Here is a tiny trained network, its code and every weight. The questions are about switching its units off for an input and a class, where a switched-off unit gives its printed mean instead of its output.

import numpy as np


def w(rows, s, z=0):
    codes = np.array(rows[::2]) - 128.0
    scale = np.full(codes.shape[1], s)
    scale[-1] = z or s
    return codes * scale


def f(y):
    return np.maximum(y, 0)


def log_softmax(a):
    a = a - a.max(-1, keepdims=True)
    return a - np.log(np.exp(a).sum(-1, keepdims=True))


def net(x, mask):
    res = np.array(x, float).reshape(1, 5) / 4 @ E
    y = f(res @ A[0][:, :-1].T + A[0][:, -1])
    res = res + np.where(mask, y, B[0][:, -1]) @ B[0][:, :-1]
    return log_softmax(res[-1] @ U[:, :-1].T + U[:, -1])


A, B = {}, {}
E = w([
[74,147,252,152,202,122,124],'x0',
[169,189,111,212,142,211,99],'x1',
[190,141,104,173,189,42,132],'x2',
[155,196,170,102,59,82,50],'x3',
[88,76,101,152,147,125,22],'x4',
],0.011)
A[0] = w([
[97,63,94,153,175,151,118,103],'neuron 1',
[114,160,133,155,105,208,121,84],'neuron 2',
[108,130,214,148,172,136,128,21],'neuron 3',
[79,82,108,137,127,125,59,50],'neuron 4',
[168,103,49,128,92,127,123,69],'neuron 5',
[104,67,103,142,163,163,209,83],'neuron 6',
[106,67,90,150,131,111,43,56],'neuron 7',
[73,110,149,74,75,196,130,88],'neuron 8',
[118,138,152,120,87,167,174,91],'neuron 9',
[111,117,96,134,174,169,208,48],'neuron 10',
[146,204,167,104,68,98,64,41],'neuron 11',
[172,155,116,208,154,205,137,8],'neuron 12',
[67,31,148,29,113,31,182,3],'neuron 13',
[154,171,154,115,93,93,95,83],'neuron 14',
[93,101,106,156,168,145,169,15],'neuron 15',
[138,99,73,109,87,126,130,30],'neuron 16',
[159,141,119,171,145,50,165,112],'neuron 17',
[123,176,145,113,68,103,95,28],'neuron 18',
[182,137,109,163,179,55,144,20],'neuron 19',
[164,133,114,162,159,68,107,43],'neuron 20',
[87,127,141,100,98,174,128,42],'neuron 21',
[76,100,149,116,58,182,122,44],'neuron 22',
[176,183,144,94,100,129,247,12],'neuron 23',
[71,123,212,141,189,133,118,53],'neuron 24',
[163,102,46,98,85,160,132,80],'neuron 25',
],0.013,0.007)
B[0] = w([
[144,98,176,91,80,131,110,203],'neuron 1',
[148,130,65,173,152,135,84,193],'neuron 2',
[86,185,94,88,105,76,184,190],'neuron 3',
[161,145,192,88,145,194,103,187],'neuron 4',
[71,179,121,106,130,81,179,221],'neuron 5',
[170,77,173,128,64,57,112,214],'neuron 6',
[139,177,227,77,137,196,101,208],'neuron 7',
[165,77,75,119,201,126,165,221],'neuron 8',
[137,114,120,83,171,156,107,172],'neuron 9',
[168,91,170,101,84,67,100,188],'neuron 10',
[143,70,150,135,71,57,109,237],'neuron 11',
[142,156,79,221,98,138,64,197],'neuron 12',
[149,179,53,251,108,170,47,253],'neuron 13',
[147,85,137,141,91,100,125,199],'neuron 14',
[169,117,144,111,97,73,113,165],'neuron 15',
[96,186,108,98,119,87,162,184],'neuron 16',
[120,91,99,101,167,163,141,212],'neuron 17',
[141,87,155,132,99,91,135,188],'neuron 18',
[147,90,77,97,198,130,129,205],'neuron 19',
[154,85,82,100,185,146,132,190],'neuron 20',
[162,107,87,101,171,114,125,171],'neuron 21',
[151,96,92,109,200,124,136,198],'neuron 22',
[135,172,235,65,143,246,74,203],'neuron 23',
[61,205,107,85,116,64,191,211],'neuron 24',
[71,183,117,105,121,71,193,233],'neuron 25',
],0.011,0.012)
U = w([
[86,213,99,92,105,60,220,100],'0',
[161,2,169,121,31,62,112,103],'1',
[148,166,54,236,108,155,63,140],'2',
[151,21,67,89,249,131,155,116],'3',
[139,155,231,72,136,206,103,137],'4',
[83,73,139,163,103,153,197,251],'5',
[94,56,154,198,115,181,210,104],'6',
],0.011,0.024)

Each question gives the input, the list of numbers given to net, and the class t.
The units are the neurons (one row each of A and B). Each row of codes is followed by its name. A weight is (code - 128) times the scale printed after its matrix; where a second scale follows, it is the last column's (A, B and U).
mask holds one flag per neuron, in row order. A switched-off neuron (its flag False) gives its mean, the last column of its row in B, instead of its output. The means were averaged over made-up inputs and are rounded, as every weight is.
A unit's drop is (log p(t) with every unit on - log p(t) with that unit switched off) / (log p(t) with every unit on - log p(t) with every unit switched off).
The circuit of an input: a set's keep is (log p(t) with only the set's units on - log p(t) with every unit switched off) / (log p(t) with every unit on - log p(t) with every unit switched off). Starting from the 12 units with the biggest drops (on a tie, the unit counted first), units are removed one at a time, each time the one whose removal leaves the highest keep (on an exact tie, the one counted first), for as long as the keep stays at least 0.8.
units of the circuit, in order: the units of the circuit, biggest drop first
most important unit: the unit with the biggest drop
k most important neurons: the k neurons with the biggest drops, biggest first
drop of u: that unit's drop, to one decimal
input [3,4,-5,4,5], class 3: 2 most important neurons	(neuron 13; neuron 23)
input [8,-1,6,-8,1], class 0: 3 most important neurons	(neuron 24; neuron 3; neuron 11)
input [-5,-4,-6,-7,-3], class 1: units of the circuit, in order	(neuron 6)
input [7,-7,-3,-6,-8], class 4: 4 most important neurons	(neuron 23; neuron 25; neuron 5; neuron 9)
input [5,5,-6,5,-5], class 3: 2 most important neurons	(neuron 13; neuron 8)
input [7,-5,-4,0,8], class 4: 4 most important neurons	(neuron 4; neuron 7; neuron 25; neuron 5)
input [-7,-3,-2,-6,8], class 4: 4 most important neurons	(neuron 7; neuron 4; neuron 1; neuron 24)
input [4,-4,1,-1,0], class 0: 2 most important neurons	(neuron 24; neuron 12)
input [7,8,-5,-6,-3], class 2: 3 most important neurons	(neuron 12; neuron 2; neuron 25)
input [6,-5,-6,-7,-8], class 4: 2 most important neurons	(neuron 23; neuron 11)
input [-7,-6,3,2,6], class 0: 3 most important neurons	(neuron 5; neuron 25; neuron 16)
input [8,-2,7,-8,-2], class 0: 3 most important neurons	(neuron 24; neuron 3; neuron 11)
input [6,-6,-1,8,-8], class 1: 3 most important neurons	(neuron 11; neuron 14; neuron 18)
input [-1,7,8,6,0], class 3: most important unit	neuron 13
input [-7,-8,0,-6,3], class 2: 3 most important neurons	(neuron 13; neuron 24; neuron 3)
input [0,6,-5,4,-4], class 2: drop of neuron 2	0.3
input [-8,7,8,2,7], class 0: drop of neuron 5	0.7
input [8,8,-1,3,-2], class 0: drop of neuron 24	1.8
